X = 104	100	84	64	137	109	57	155	85	86	184	113	53	104
Read off the entry just right of 184.
113
Read off the fourth entry from the end.
184
Read off the entry just left of 86.
85
The fourth entry is 64

Read these off the matrix that follows.
1) Give the entry just left of the largest entry.
2) Give the maximum.
[[125, 111, 67, 125, 115, 103, 141, 92, 180], [124, 100, 69, 109, 108, 127, 155, 147, 208], [129, 101, 66, 129, 134, 67, 148, 66, 143], [126, 152, 176, 125, 117, 187, 110, 183, 128], [128, 158, 199, 131, 130, 180, 104, 177, 91], [125, 105, 73, 119, 117, 109, 148, 116, 180], [124, 111, 67, 122, 112, 110, 142, 101, 186], [124, 137, 145, 117, 110, 179, 124, 186, 160]]
1) 147
2) 208

Read these off the matrix that follows.
1) Which number is the top-right entry?
2) Which number is the largest entry?
3) Which number is the entry directly below the smallest entry?
4) Which number is the second smallest entry?
5) Which number is the entry in the bottom-right corner?
6) Which number is the entry just left of 158?
7) Which number is the entry just right of 33?
8) Which number is the smallest entry in the last column?
214,114,120,108,127,148,130,106,66,143
202,115,123,100,126,150,129,112,57,158
113,126,125,162,150,103,138,146,200,48
37,152,139,116,99,126,98,134,137,166
90,130,128,166,138,106,136,152,205,68
32,156,145,127,107,122,99,142,151,154
176,125,128,95,123,149,126,99,49,188
33,143,133,139,120,113,116,144,179,137
46,157,143,110,89,127,94,133,124,186
109,127,128,164,140,109,142,148,202,49
228,91,110,129,151,143,164,120,95,130
1) 143
2) 228
3) 176
4) 33
5) 130
6) 57
7) 143
8) 48

m =
128,74,126,128,123,209,128,99,117,121,149,111,179,70,54
128,151,176,128,145,113,128,97,106,152,170,166,214,133,130
128,125,177,128,148,56,128,103,56,152,144,189,171,126,209
Give the bottom-left entry.
Answer: 128
Give the entry in the top-left corner.
Answer: 128
The fifth entry, reading row by row is 123
Give the maximum.
Answer: 214
Give the third entry from the end, reading row by row.
Answer: 171
The 2nd-last entry, reading row by row is 126
The entry just right of 145 is 113
The entry directly below 123 is 145
The third entry on the main diagonal: 177
Give the first entry of the largest entry's row.
Answer: 128
The entry directly above the largest entry -> 179
The largest entry in the last row -> 209
Give the entry directly below 97.
Answer: 103

arr =
165,115,122,105,134,127,96,65,173,138,141,93
201,156,108,152,142,105,89,116,190,165,143,82
132,91,125,63,114,143,105,115,209,221,148,77
136,164,93,97,178,127,134,159,96,145,91,91
125,138,92,105,147,118,80,98,211,157,135,139
183,110,139,103,118,153,118,88,162,159,134,71
137,146,134,122,149,119,127,144,146,208,138,79
164,156,108,134,175,132,97,120,132,123,129,98
Indices start at 1.
Report the entry directly above 63.
152
The bottom-left entry: 164
The entry just left of 175 is 134
Report the entry in row 1 and column 1.
165
The entry at row 2, column 1 -> 201
Report the top-right entry.
93
Report the entry at row 1, column 3.
122
The entry at row 3, column 1 is 132
The entry just left of 208: 146
The entry just right of 119 -> 127
Report the entry in row 2 and column 2.
156
Report the entry in row 1 and column 2.
115
The entry just left of 190 -> 116
Report the top entry of the column that holds the largest entry.
138
The entry directly above 92 -> 93
Report the bottom-right entry.
98
Report the entry directly below the largest entry.
145
The entry just right of 148 -> 77
The entry just left of 89 -> 105
Report the entry directly above the largest entry.
165
The entry directly below 147: 118
The bottom entry of the column that holds the largest entry -> 123
Report the entry at row 3, column 3.
125
The smallest entry: 63
The entry just left of 88: 118
Report the entry just right of 136.
164

W = 162,180,152,45,117,138,106,146,158,50,126,92,153,160,118,195
The entry just left of 45: 152
Read off the entry just right of 152.
Answer: 45
The entry just right of 138: 106
The entry just left of 158: 146
The entry just right of the smallest entry -> 117

array([189, 136, 134,  78, 203,  23,  68, 181, 141, 140, 148])
The last entry: 148
Read off the entry just right of 23.
68
Read off the 3rd largest entry.
181
The 3rd entry from the left -> 134
The third-last entry: 141

grid =
155,149,127,173,163
107,148,135,219,154
111,148,129,204,165
164,149,127,172,161
107,150,169,188,149
173,152,128,172,151
Which number is the entry directly below 155?
Answer: 107
The last entry, reading row by row: 151
The top entry of the column that holds the largest entry is 173
The smallest entry in the first row is 127
Which number is the top-left entry?
Answer: 155
The entry directly below the largest entry -> 204
Which number is the entry directly above 154?
Answer: 163
Which number is the second-last entry, reading row by row?
Answer: 172
Which number is the second entry on the main diagonal?
Answer: 148

Questions about the array below. Rows and columns are numbered from 1.
1) Read off the top-right entry.
2) Read off the entry at row 1, column 1.
3) Read off the entry in the bottom-left corner.
4) Read off the entry in row 1 and column 3.
5) Read off the entry in row 1 and column 2.
6) Read off the entry just right of the largest entry.
7) Read off the top entry of the column that holds the smallest entry.
8) Read off the entry in row 2 and column 2.
154,144,132,102,104,164,121,188,99,153,154,123,166,84,145,158
167,120,119,136,102,173,124,110,52,95,133,120,147,94,136,114
179,131,136,133,95,169,119,105,47,106,124,113,136,83,139,108
168,118,125,139,99,178,127,109,57,93,132,118,141,97,136,113
177,132,133,136,95,168,116,99,46,103,127,112,132,87,136,111
144,161,95,122,103,132,143,79,88,149,183,182,163,124,175,134
145,153,97,122,104,120,138,80,80,129,164,181,164,134,172,132
145,158,99,119,108,127,131,75,80,127,169,180,166,129,167,131
153,142,126,96,103,165,120,184,106,155,155,117,172,82,146,161
150,146,114,80,124,161,129,196,94,161,161,109,166,88,149,170
152,139,120,81,123,165,128,189,102,162,161,104,163,82,151,171
147,154,98,126,104,124,136,78,82,123,165,181,163,135,168,136
146,158,96,120,102,128,145,84,84,146,184,179,165,125,175,133
180,133,131,135,93,165,116,101,50,106,125,116,135,83,139,105
1) 158
2) 154
3) 180
4) 132
5) 144
6) 94
7) 99
8) 120
